Below is a small trained network, with its code and all its weights. Each question gives an input and a target symbol and asks what happens when units are switched off, that is, made to give their printed mean instead of their output.

import numpy as np


def w(rows, s, z=0):
    codes = np.array(rows[::2]) - 128.0
    scale = np.full(codes.shape[1], s)
    scale[-1] = z or s
    return codes * scale


def f(y):
    return y / 2 * (1 + np.tanh(0.7978845608 * (y + 0.044715 * y**3)))


def softmax(a):
    e = np.exp(a - a.max(-1, keepdims=True))
    return e / e.sum(-1, keepdims=True)


def log_softmax(a):
    a = a - a.max(-1, keepdims=True)
    return a - np.log(np.exp(a).sum(-1, keepdims=True))


def net(x, mask):
    ids = ['αβγεηθξστ'.index(c) for c in x.split()]
    T = len(ids)
    res = E[ids] + P[:T]
    r = res
    for j in range(2):
        rows = slice(2 * j, 2 * j + 2)
        q, k, v = (r @ M[0][rows].T for M in (Q, K, V))
        z = softmax(np.where(np.tri(T) > 0, q @ k.T / 2**0.5, -1e9)) @ v
        o = O[0][rows]
        res = res + np.where(mask[j], z, o[:, -1]) @ o[:, :-1]
    y = f(res @ A[0][:, :-1].T + A[0][:, -1])
    res = res + np.where(mask[2:14], y, B[0][:, -1]) @ B[0][:, :-1]
    return log_softmax(res[-1] @ U[:, :-1].T + U[:, -1])


Q, K, V, O, A, B = {}, {}, {}, {}, {}, {}
E = w([
[77,192,195,113,157],'α',
[121,162,178,148,119],'β',
[181,46,206,175,67],'γ',
[2,98,31,9,253],'ε',
[205,107,100,124,39],'η',
[18,79,71,214,80],'θ',
[137,36,235,151,147],'ξ',
[168,67,177,122,96],'σ',
[130,219,109,101,114],'τ',
],0.0073)
P = w([
[205,158,77,126,195],'0',
[105,93,151,5,24],'1',
[154,138,50,189,164],'2',
[88,76,141,9,35],'3',
[135,134,35,210,155],'4',
[72,58,127,11,43],'5',
[116,126,23,228,144],'6',
[41,56,125,34,45],'7',
[98,115,10,254,129],'8',
[77,76,135,16,46],'9',
],0.0081)
Q[0] = w([
[151,131,54,254,178],'h0',
[142,131,114,174,137],'h0',
[131,104,126,108,119],'h1',
[157,153,127,162,155],'h1',
],0.073)
K[0] = w([
[1,75,36,139,122],'h0',
[113,73,99,149,129],'h0',
[188,95,142,97,145],'h1',
[53,97,87,203,74],'h1',
],0.024)
V[0] = w([
[166,98,227,217,73],'h0',
[97,4,169,96,184],'h0',
[224,134,136,164,80],'h1',
[117,183,205,198,209],'h1',
],0.025)
O[0] = w([
[192,189,243,134,124,9],'h0',
[161,34,161,189,57,123],'h0',
[109,250,144,162,95,127],'h1',
[242,152,107,75,102,139],'h1',
],0.016,0.014)
A[0] = w([
[146,125,198,159,198,149],'n0',
[139,82,143,152,96,147],'n1',
[48,124,206,48,57,95],'n2',
[169,100,150,78,156,115],'n3',
[172,181,150,161,183,2],'n4',
[221,112,106,121,197,152],'n5',
[105,129,134,202,165,179],'n6',
[172,115,103,248,249,176],'n7',
[204,145,88,162,229,12],'n8',
[137,126,168,78,107,28],'n9',
[143,215,143,140,169,191],'n10',
[144,201,89,176,179,107],'n11',
],0.012,0.0092)
B[0] = w([
[118,84,90,81,96,158],'n0',
[108,158,118,105,163,232],'n1',
[121,172,64,195,127,169],'n2',
[92,98,160,135,124,166],'n3',
[2,239,122,88,136,153],'n4',
[117,175,117,131,49,183],'n5',
[164,100,107,81,146,200],'n6',
[169,220,172,175,97,209],'n7',
[103,124,128,234,107,147],'n8',
[138,160,165,128,224,141],'n9',
[147,30,176,150,111,248],'n10',
[140,151,151,98,210,213],'n11',
],0.024,0.016)
U = w([
[116,192,138,76,62,148],'α',
[206,60,172,109,90,254],'β',
[57,189,170,183,125,84],'γ',
[36,77,158,100,98,39],'ε',
[142,107,146,210,178,44],'η',
[113,159,74,165,142,144],'θ',
[199,253,133,146,146,209],'ξ',
[162,91,146,251,65,124],'σ',
[114,175,135,66,177,67],'τ',
],0.0048,0.0067)

Each question gives the input, a string of symbols that net reads in full, and the target symbol t.
The units are the heads (2 rows each of Q, K, V and O) and the neurons (one row each of A and B). Each row of codes is followed by its name. A weight is (code - 128) times the scale printed after its matrix; where a second scale follows, it is the last column's (O, A, B and U).
mask holds one flag per unit, heads first, then neurons. A switched-off unit (its flag False) gives its mean, the last column of its rows in O or B, instead of its output. The means were averaged over made-up inputs and are rounded, as every weight is.
A unit's drop is (log p(t) with every unit on - log p(t) with that unit switched off) / (log p(t) with every unit on - log p(t) with every unit switched off).
The circuit of an input: a set's keep is (log p(t) with only the set's units on - log p(t) with every unit switched off) / (log p(t) with every unit on - log p(t) with every unit switched off). Starting from the 12 units with the biggest drops (on a tie, the unit counted first), units are removed one at a time, each time the one whose removal leaves the highest keep (on an exact tie, the one counted first), for as long as the keep stays at least 0.8.
units of the circuit, in order: the units of the circuit, biggest drop first
most important unit: the unit with the biggest drop
k most important neurons: the k neurons with the biggest drops, biggest first
which heads matter: for each layer, one digit per head in row order, 1 if its drop is at least 0.15 and else 0, layers parted by /
input ξ β ε ξ ξ, target θ: 2 most important neurons	(n10; n1)
input γ σ β γ σ α ξ β, target γ: units of the circuit, in order	(n4; h0; h1)
input β σ σ α α β σ ε β, target θ: most important unit	n1
input β ε η ε, target β: units of the circuit, in order	(h0; h1; n10; n4)
input τ ε α α θ θ α τ, target τ: units of the circuit, in order	(h0; n11)
input ε β η, target θ: units of the circuit, in order	(h0; n10)
input β σ ε ξ ξ β η β α, target θ: 2 most important neurons	(n10; n1)
input ε ε ε β α β ξ β ε η, target ε: units of the circuit, in order	(h1; n3)
input ε θ γ τ σ ξ β α, target ε: units of the circuit, in order	(n3; h1)
input τ τ ε σ θ β θ γ β θ, target τ: which heads matter	10
input β γ α ξ τ, target η: 2 most important neurons	(n10; n11)
input ξ ε θ α σ α β, target ξ: units of the circuit, in order	(n10; n7)
input σ θ ε σ σ θ τ, target ξ: units of the circuit, in order	(n7; n10; n6; h1)
input τ β η γ σ, target β: units of the circuit, in order	(h0; n10; n6; h1)
input α ξ β ε α τ σ β ξ β, target α: most important unit	h1
input σ α ε η θ γ η, target ξ: units of the circuit, in order	(n10; h0)
input σ ε β τ ε ε, target σ: which heads matter	11
input ε γ ε ε σ η β β β γ, target ε: which heads matter	01
input β σ β β, target β: units of the circuit, in order	(n10; h0; h1; n1)
input θ τ ε α ε ξ, target θ: most important unit	n2
input σ β ε τ ε β γ θ, target σ: which heads matter	11
input τ η ε γ ε α β β α α, target τ: 2 most important neurons	(n11; n7)
input τ β σ α γ θ β θ β, target ξ: 4 most important neurons	(n7; n1; n10; n6)
input η τ β β, target η: 3 most important neurons	(n10; n11; n2)
input ε ε σ, target θ: units of the circuit, in order	(h0; n1; n10)
input ξ τ ε σ σ θ β γ ε τ, target ξ: units of the circuit, in order	(h0; n10)
input ξ σ τ η, target ξ: most important unit	h0
input τ γ β τ β ε β α σ, target θ: units of the circuit, in order	(n1; h0; n10)
input β α β θ α ε, target β: units of the circuit, in order	(h1; h0; n10; n4)
